Below are the code and all the weights of a small trained network. Each question names an input and a class and asks about switching units off, where a switched-off unit gives its printed mean instead of its output.

import numpy as np


def w(rows, s, z=0):
    codes = np.array(rows[::2]) - 128.0
    scale = np.full(codes.shape[1], s)
    scale[-1] = z or s
    return codes * scale


def norm(h):
    return h / np.sqrt((h * h).mean(-1, keepdims=True) + 1e-5)


def f(y):
    return np.maximum(y, 0)


def log_softmax(a):
    a = a - a.max(-1, keepdims=True)
    return a - np.log(np.exp(a).sum(-1, keepdims=True))


def net(x, mask):
    res = np.array(x, float).reshape(1, 8) / 4 @ E
    u = 0
    for l in range(2):
        y = f(norm(res) @ A[l][:, :-1].T + A[l][:, -1])
        res = res + np.where(mask[u : u + 13], y, B[l][:, -1]) @ B[l][:, :-1]
        u += 13
    return log_softmax(norm(res)[-1] @ U[:, :-1].T + U[:, -1])


A, B = {}, {}
E = w([
[84,85,162,136,221,181,228,149,161,124,169,206],'x0',
[170,63,56,142,81,182,130,109,66,105,221,169],'x1',
[35,166,193,73,36,147,95,211,121,55,130,191],'x2',
[135,130,140,147,121,127,147,161,102,134,120,109],'x3',
[130,114,107,113,98,189,163,113,102,80,13,146],'x4',
[121,124,140,122,118,147,125,137,120,166,125,125],'x5',
[126,125,125,120,135,119,125,123,134,110,132,123],'x6',
[254,88,145,85,111,146,139,179,217,129,129,114],'x7',
],0.0074)
A[0] = w([
[156,97,114,132,159,171,135,88,97,125,41,116,119],'0.n0',
[150,134,174,161,171,107,86,139,152,173,246,123,76],'0.n1',
[220,81,134,112,154,154,137,128,178,158,121,96,102],'0.n2',
[179,152,79,135,78,98,38,120,109,147,109,90,76],'0.n3',
[135,73,134,128,114,193,145,111,132,94,52,176,112],'0.n4',
[153,137,147,123,73,148,137,158,191,119,154,154,140],'0.n5',
[138,105,125,155,234,168,190,135,137,151,151,148,76],'0.n6',
[167,35,78,135,95,147,153,104,67,130,190,174,48],'0.n7',
[80,104,127,108,155,149,162,188,156,108,144,197,59],'0.n8',
[119,129,148,128,196,86,141,107,166,160,57,111,79],'0.n9',
[105,140,157,75,108,150,127,154,100,102,148,136,4],'0.n10',
[98,108,171,123,145,107,131,154,176,174,70,134,88],'0.n11',
[67,137,92,168,161,134,159,48,78,165,132,109,126],'0.n12',
],0.011,0.0036)
B[0] = w([
[90,157,72,105,110,63,179,123,158,187,179,137,229],'0.n0',
[64,168,38,67,102,93,240,151,138,140,133,115,215],'0.n1',
[223,67,134,100,180,99,97,188,100,81,89,178,248],'0.n2',
[117,101,200,90,88,147,177,34,117,133,112,111,254],'0.n3',
[72,143,95,80,117,79,204,177,137,123,179,93,226],'0.n4',
[148,80,121,137,133,125,101,186,134,67,57,134,212],'0.n5',
[130,98,177,99,68,119,110,17,108,140,99,86,227],'0.n6',
[147,246,142,150,159,214,119,129,158,117,163,90,241],'0.n7',
[135,108,183,110,52,128,101,59,100,145,78,101,205],'0.n8',
[159,209,129,154,123,212,111,137,128,151,185,113,221],'0.n9',
[142,152,121,173,84,79,86,107,195,164,149,230,178],'0.n10',
[148,187,123,124,145,152,127,109,148,42,150,118,200],'0.n11',
[181,80,147,104,177,94,88,190,68,90,98,202,222],'0.n12',
],0.011,0.0082)
A[1] = w([
[144,95,44,186,102,239,128,134,112,114,190,110,39],'1.n0',
[198,83,68,128,222,113,143,98,104,172,140,95,137],'1.n1',
[194,46,140,156,132,147,124,210,172,151,110,143,89],'1.n2',
[118,85,151,95,124,112,107,194,83,72,130,167,143],'1.n3',
[11,142,122,198,186,106,69,113,11,139,125,189,93],'1.n4',
[95,53,163,168,85,158,160,20,139,143,87,16,63],'1.n5',
[38,83,117,208,79,126,55,163,186,133,135,140,37],'1.n6',
[104,188,168,192,214,154,133,150,190,131,76,85,3],'1.n7',
[120,210,126,162,145,242,106,139,163,89,180,71,108],'1.n8',
[108,136,139,108,142,88,126,112,169,111,37,124,121],'1.n9',
[25,108,4,125,119,91,208,154,172,168,132,46,35],'1.n10',
[175,86,88,200,185,100,116,108,119,206,142,122,70],'1.n11',
[85,47,230,140,169,208,227,90,187,154,148,168,138],'1.n12',
],0.011,0.002)
B[1] = w([
[153,246,149,110,180,110,122,92,151,165,107,92,155],'1.n0',
[27,118,165,197,69,142,84,171,142,127,102,169,254],'1.n1',
[79,102,68,122,220,101,110,97,77,117,144,67,179],'1.n2',
[122,87,135,177,198,104,114,119,162,172,111,120,208],'1.n3',
[213,60,72,87,172,128,131,165,188,85,117,34,189],'1.n4',
[112,89,167,111,81,113,67,68,103,109,145,102,215],'1.n5',
[92,100,213,202,137,158,158,150,113,156,78,232,160],'1.n6',
[162,197,75,128,118,202,120,104,111,141,126,135,152],'1.n7',
[139,211,110,187,182,159,95,126,113,195,121,114,220],'1.n8',
[138,118,77,175,156,179,129,106,69,183,217,138,203],'1.n9',
[117,127,91,84,120,101,242,168,127,116,180,175,195],'1.n10',
[114,118,184,156,117,162,146,127,183,111,138,204,157],'1.n11',
[172,136,98,121,49,73,71,74,68,159,140,80,159],'1.n12',
],0.013,0.0077)
U = w([
[125,103,167,110,72,111,100,39,80,130,127,79,108],'0',
[142,246,114,160,169,174,116,125,124,144,131,96,56],'1',
[150,53,97,132,209,101,120,174,137,91,94,92,254],'2',
[75,147,99,104,102,89,226,158,126,131,157,151,50],'3',
[74,105,184,210,114,134,103,152,150,133,88,199,159],'4',
],0.013,0.00078)

Each question gives the input, the list of numbers given to net, and the class t.
The units are the neurons (one row each of A and B). Each row of codes is followed by its name. A weight is (code - 128) times the scale printed after its matrix; where a second scale follows, it is the last column's (A, B and U).
mask holds one flag per neuron, layer by layer. A switched-off neuron (its flag False) gives its mean, the last column of its row in B, instead of its output. The means were averaged over made-up inputs and are rounded, as every weight is.
A unit's drop is (log p(t) with every unit on - log p(t) with that unit switched off) / (log p(t) with every unit on - log p(t) with every unit switched off).
The circuit of an input: a set's keep is (log p(t) with only the set's units on - log p(t) with every unit switched off) / (log p(t) with every unit on - log p(t) with every unit switched off). Starting from the 12 units with the biggest drops (on a tie, the unit counted first), units are removed one at a time, each time the one whose removal leaves the highest keep (on an exact tie, the one counted first), for as long as the keep stays at least 0.8.
units of the circuit, in order: the units of the circuit, biggest drop first
k most important neurons: the k neurons with the biggest drops, biggest first
k most important neurons of layer l: the k neurons of layer l with the biggest drops, biggest first
input [7,-8,1,-6,4,8,-2,6], class 1: 2 most important neurons => 0.n11; 0.n9
input [-4,-5,-5,6,-3,-6,3,-6], class 2: 3 most important neurons => 0.n12; 1.n4; 0.n7
input [8,-7,-1,-4,0,1,-5,2], class 0: 2 most important neurons => 0.n6; 0.n8
input [7,4,0,0,-5,0,3,-8], class 2: 3 most important neurons => 0.n12; 1.n4; 0.n3
input [-1,-2,-4,8,0,-1,-6,6], class 2: units of the circuit, in order => 0.n2
input [3,6,-5,5,8,6,-3,5], class 3: 4 most important neurons of layer 0 => 0.n4; 0.n0; 0.n9; 0.n11
input [-5,3,2,0,1,3,-4,-8], class 2: units of the circuit, in order => 0.n12; 1.n4
input [-7,-5,6,3,8,-8,7,-1], class 3: 2 most important neurons of layer 1 => 1.n10; 1.n12
input [5,1,6,7,-4,-3,-4,3], class 4: 4 most important neurons => 0.n3; 0.n10; 0.n5; 1.n6
input [0,-4,-7,7,6,3,-8,-5], class 4: 2 most important neurons => 0.n12; 0.n1
input [8,-8,4,-3,-8,-1,7,-7], class 0: 3 most important neurons => 0.n8; 0.n7; 1.n12
input [-7,0,-2,6,-8,-4,2,-5], class 3: 3 most important neurons of layer 0 => 0.n1; 0.n6; 0.n8
input [-6,-4,-7,0,-4,7,0,8], class 2: 2 most important neurons => 0.n2; 1.n2
input [0,0,-7,8,6,8,-1,2], class 4: units of the circuit, in order => 1.n1
input [4,-1,6,-2,2,-7,-5,5], class 4: 2 most important neurons of layer 1 => 1.n6; 1.n4
input [-1,1,-3,2,-5,-8,-4,-6], class 2: 2 most important neurons => 0.n12; 1.n4
input [8,7,-8,4,7,-2,-1,8], class 0: 2 most important neurons of layer 1 => 1.n12; 1.n1
input [4,-7,7,-5,5,-7,5,3], class 1: 2 most important neurons of layer 1 => 1.n1; 1.n9
input [6,2,8,5,-1,3,5,8], class 2: 3 most important neurons => 0.n5; 1.n2; 0.n3
input [-5,6,-1,-8,-8,8,-6,0], class 3: most important neuron => 0.n1
input [7,5,-7,-6,0,-1,-3,5], class 0: 2 most important neurons => 0.n6; 1.n12
input [4,-4,2,-2,-2,2,2,-3], class 0: 4 most important neurons => 0.n8; 0.n7; 0.n6; 1.n5
input [-6,8,1,5,-2,1,-4,-5], class 1: 3 most important neurons of layer 0 => 0.n7; 0.n6; 0.n8
input [6,-3,1,1,-8,6,8,8], class 2: 2 most important neurons of layer 0 => 0.n2; 0.n5
input [-5,6,-2,-7,-8,-5,1,6], class 3: 2 most important neurons of layer 0 => 0.n1; 0.n9
input [-5,-5,-6,-5,-3,1,2,-4], class 4: 2 most important neurons => 0.n7; 0.n12
input [2,7,-7,8,7,0,5,-2], class 1: most important neuron of layer 1 => 1.n0
input [8,-2,-1,-7,5,8,8,-6], class 0: 2 most important neurons of layer 0 => 0.n6; 0.n8
